Rows, each with roughly how far along a hidden order it lies (0 to 10):
6,0,-13,-3,1,21,11,-3,-5,-5,31,21,0,-10,8,7,-12,13,-2,-1,-21,-7,-25,-35,5,-2,12,-42,-16,7,-3,-2,15,17,-14 => 8
21,-7,-28,4,8,-56,34,-15,-4,62,-33,7,-21,14,27,0,2,-8,1,15,-7,-26,-39,8,53,5,38,22,-17,-7,8,-4,21,27,5 => 10
-13,-15,12,-9,-14,-3,-1,21,9,-12,5,-7,2,-9,-11,21,-1,28,-8,-19,16,8,-8,2,-2,20,-4,-3,-9,-12,17,6,-42,26,-19 => 8
-7,3,32,-8,-17,-30,2,-3,9,29,14,-15,16,25,-6,2,9,4,-11,-2,27,19,-11,15,19,19,8,46,16,0,14,7,-1,-16,1 => 9
10,-8,-6,2,8,-44,-7,6,-15,33,-22,-16,-30,2,10,-19,16,-12,14,7,14,-30,22,49,9,-7,-10,48,-3,-21,-5,-7,-28,32,36 => 0
16,9,-16,4,12,-48,7,-12,-18,20,-14,-22,16,14,18,-17,2,-25,8,-3,-3,-38,23,12,-19,-14,3,-3,-6,-3,-8,-10,9,21,21 => 0
22,-2,-13,1,9,-26,10,-16,-25,21,-13,-13,9,9,7,-11,-5,-10,5,5,-20,-8,-17,-10,-37,-6,9,-21,-9,2,-22,-2,19,31,3 => 6
12,-8,-16,-1,7,13,9,-3,-15,-14,-10,18,-8,-10,8,-2,-13,2,2,4,-24,-16,-18,-22,-15,-8,1,-43,-17,2,-12,-5,7,30,-17 => 6
-16,-2,-3,-14,-11,13,-2,6,7,-23,11,-9,34,-3,5,14,-8,17,-13,-26,7,1,2,-43,-3,14,-4,-41,-9,6,12,0,-7,25,-26 => 7
17,-3,-14,0,6,17,5,10,17,-9,-9,34,-17,-5,12,3,-12,-18,15,12,-2,-57,1,-6,50,-12,-12,-10,-8,-13,12,-8,-10,15,24 => 0
14,12,-6,7,2,-28,-10,-13,-24,8,2,-24,22,4,4,-11,-2,-16,11,-4,-18,-7,25,4,-48,-15,6,-17,-7,-5,-21,-4,9,27,14 => 1
15,-17,-3,5,7,2,13,-7,-17,16,-11,17,-35,-9,-7,-2,-5,15,-4,17,-25,16,-42,2,-19,0,15,-1,-10,2,-24,5,9,-6,-10 => 10
-34,-31,-17,-14,-2,5,4,8,-2,16,-15,13,-39,-25,19,-5,15,35,-10,-7,20,-2,-26,-14,47,19,-12,11,-12,3,7,-4,-13,18,-18 => 10
-12,-9,8,-13,-7,-17,-8,9,-17,-13,6,-32,4,-2,-5,-5,8,21,-5,-23,8,27,13,-8,-36,13,-15,-9,-7,-4,-6,2,-26,37,-8 => 6
2,11,-17,4,0,-42,16,-20,-6,34,-13,-26,17,14,7,6,7,-5,-8,-1,-2,17,-7,1,-2,3,33,22,-1,10,0,-1,26,0,-5 => 9
23,-3,-14,-2,-6,-45,23,-14,0,49,-16,-2,12,26,15,-3,8,-8,-3,13,7,-11,-37,18,27,11,31,23,-4,-5,11,1,6,19,7 => 10
-36,-11,6,-8,-5,-27,-6,-5,-15,16,2,-25,-13,2,-2,-10,19,24,-13,-9,22,34,-2,13,-14,17,-5,35,5,12,-8,3,-4,-5,-11 => 9
11,-4,-9,-7,-10,-63,21,-2,4,38,-6,-19,13,23,9,4,3,-3,-5,-6,15,3,-38,9,24,17,22,14,-6,-8,15,2,-5,28,2 => 10

Part 2:
-5,-7,-14,12,16,5,8,-13,0,-8,3,25,-8,33,-10,10,25,-22,-5,13,7,-2,9,-5,3,2,18,-5,7 => 8
-4,-2,-13,9,10,2,6,-17,-2,-7,1,17,-2,27,-9,6,16,-14,4,8,1,-1,6,-3,-1,1,6,-4,6 => 6
-8,-3,-19,10,12,2,6,-11,-3,-8,3,8,-3,23,-6,5,10,-20,-7,7,0,0,9,-1,1,2,2,-8,3 => 7
-13,0,-21,7,13,2,7,-12,-6,-6,4,7,-1,29,-6,9,7,-19,-6,-4,-4,-1,6,-2,4,0,7,-11,5 => 7
-20,5,-13,23,33,-2,0,-19,-26,-6,0,28,-14,30,-2,28,17,-4,-27,-41,1,6,-20,-12,0,13,34,-20,4 => 0
-3,-1,-15,9,9,2,5,-17,2,-10,1,9,1,28,-9,9,13,-16,9,10,-1,-1,7,0,-3,-1,-3,0,9 => 7
-8,0,-15,8,12,-1,9,-14,-2,-7,3,11,-2,28,-6,7,9,-16,-2,5,1,0,9,-2,2,2,14,-5,4 => 7
-5,-9,-12,10,14,6,11,-20,0,-5,4,22,-9,33,-11,3,36,-18,-4,14,9,-3,14,-6,0,2,25,-2,5 => 9
-3,-8,-1,16,13,3,11,-35,8,-9,-2,28,-4,43,-14,3,48,-24,20,36,14,-5,10,-10,-11,-3,19,5,17 => 7
-9,2,-19,14,10,2,9,-28,-3,-13,-2,17,0,44,-13,18,15,-30,13,11,-4,-2,6,-2,-7,-4,-6,-5,14 => 7
-8,-3,-14,7,15,3,7,-9,-4,-5,3,10,-2,21,-4,7,17,-16,-8,5,2,0,6,-3,0,3,12,-9,2 => 6
-2,-7,-6,11,11,3,8,-11,3,-5,2,13,-2,11,-9,6,22,-14,-3,6,8,-1,9,-5,-1,3,19,-6,5 => 6
-10,0,-18,16,28,2,7,-24,-2,-13,-1,13,3,39,-13,15,17,-22,10,12,0,-1,7,-2,-5,-2,-2,-3,11 => 7
-2,-12,-24,-1,13,6,12,18,-11,4,17,-2,-13,1,1,-12,12,-17,-51,-12,5,3,13,-1,22,13,46,-20,-23 => 10
-1,-15,-2,3,20,5,8,5,4,7,10,12,-17,3,0,-8,36,-4,-33,8,17,0,8,-9,8,10,50,-5,-11 => 7
-27,9,-22,24,36,-2,-2,-17,-27,-8,-2,25,-10,44,-2,35,16,-17,-25,-39,-6,5,-20,-10,0,11,28,-23,8 => 0
-12,4,-14,14,11,1,6,-13,-8,-6,1,12,-3,29,-8,11,14,-19,-6,-4,-1,1,0,-1,0,3,9,-8,6 => 5
-23,4,-16,26,35,-2,0,-24,-24,-10,-1,33,-14,42,-4,32,28,-12,-22,-33,0,3,-20,-12,-3,10,30,-18,8 => 1
-21,6,-25,18,24,0,4,-11,-22,-9,3,12,-7,31,-2,22,3,-20,-20,-29,-6,4,-9,-4,5,9,16,-24,0 => 4
-6,-3,-16,9,10,2,8,-6,-5,-6,4,8,-2,22,-8,7,17,-16,-2,9,0,0,9,0,1,2,3,-1,1 => 7
-8,0,-18,2,14,2,9,-11,-5,-10,1,10,1,29,-8,12,9,-15,-1,0,-6,0,9,1,1,0,-1,-9,4 => 7
-19,9,-32,27,34,-2,-1,-26,-26,-9,-2,26,-11,57,-5,30,21,-11,-24,-36,-3,5,-22,-12,-4,10,23,-20,11 => 0
-21,2,-24,13,30,2,5,-2,-27,-7,7,13,-10,22,-1,19,2,-15,-38,-31,-5,6,-6,-6,9,12,24,-30,-5 => 5
-6,-5,-11,9,10,3,8,-9,-2,-5,2,13,-4,22,-8,5,18,-15,-3,6,6,-1,7,-3,0,0,-13,-3,4 => 6
-23,5,-28,21,25,0,4,-15,-21,-10,3,12,-5,28,-2,16,1,-15,3,-31,-7,5,-7,-4,5,9,11,-20,-2 => 4
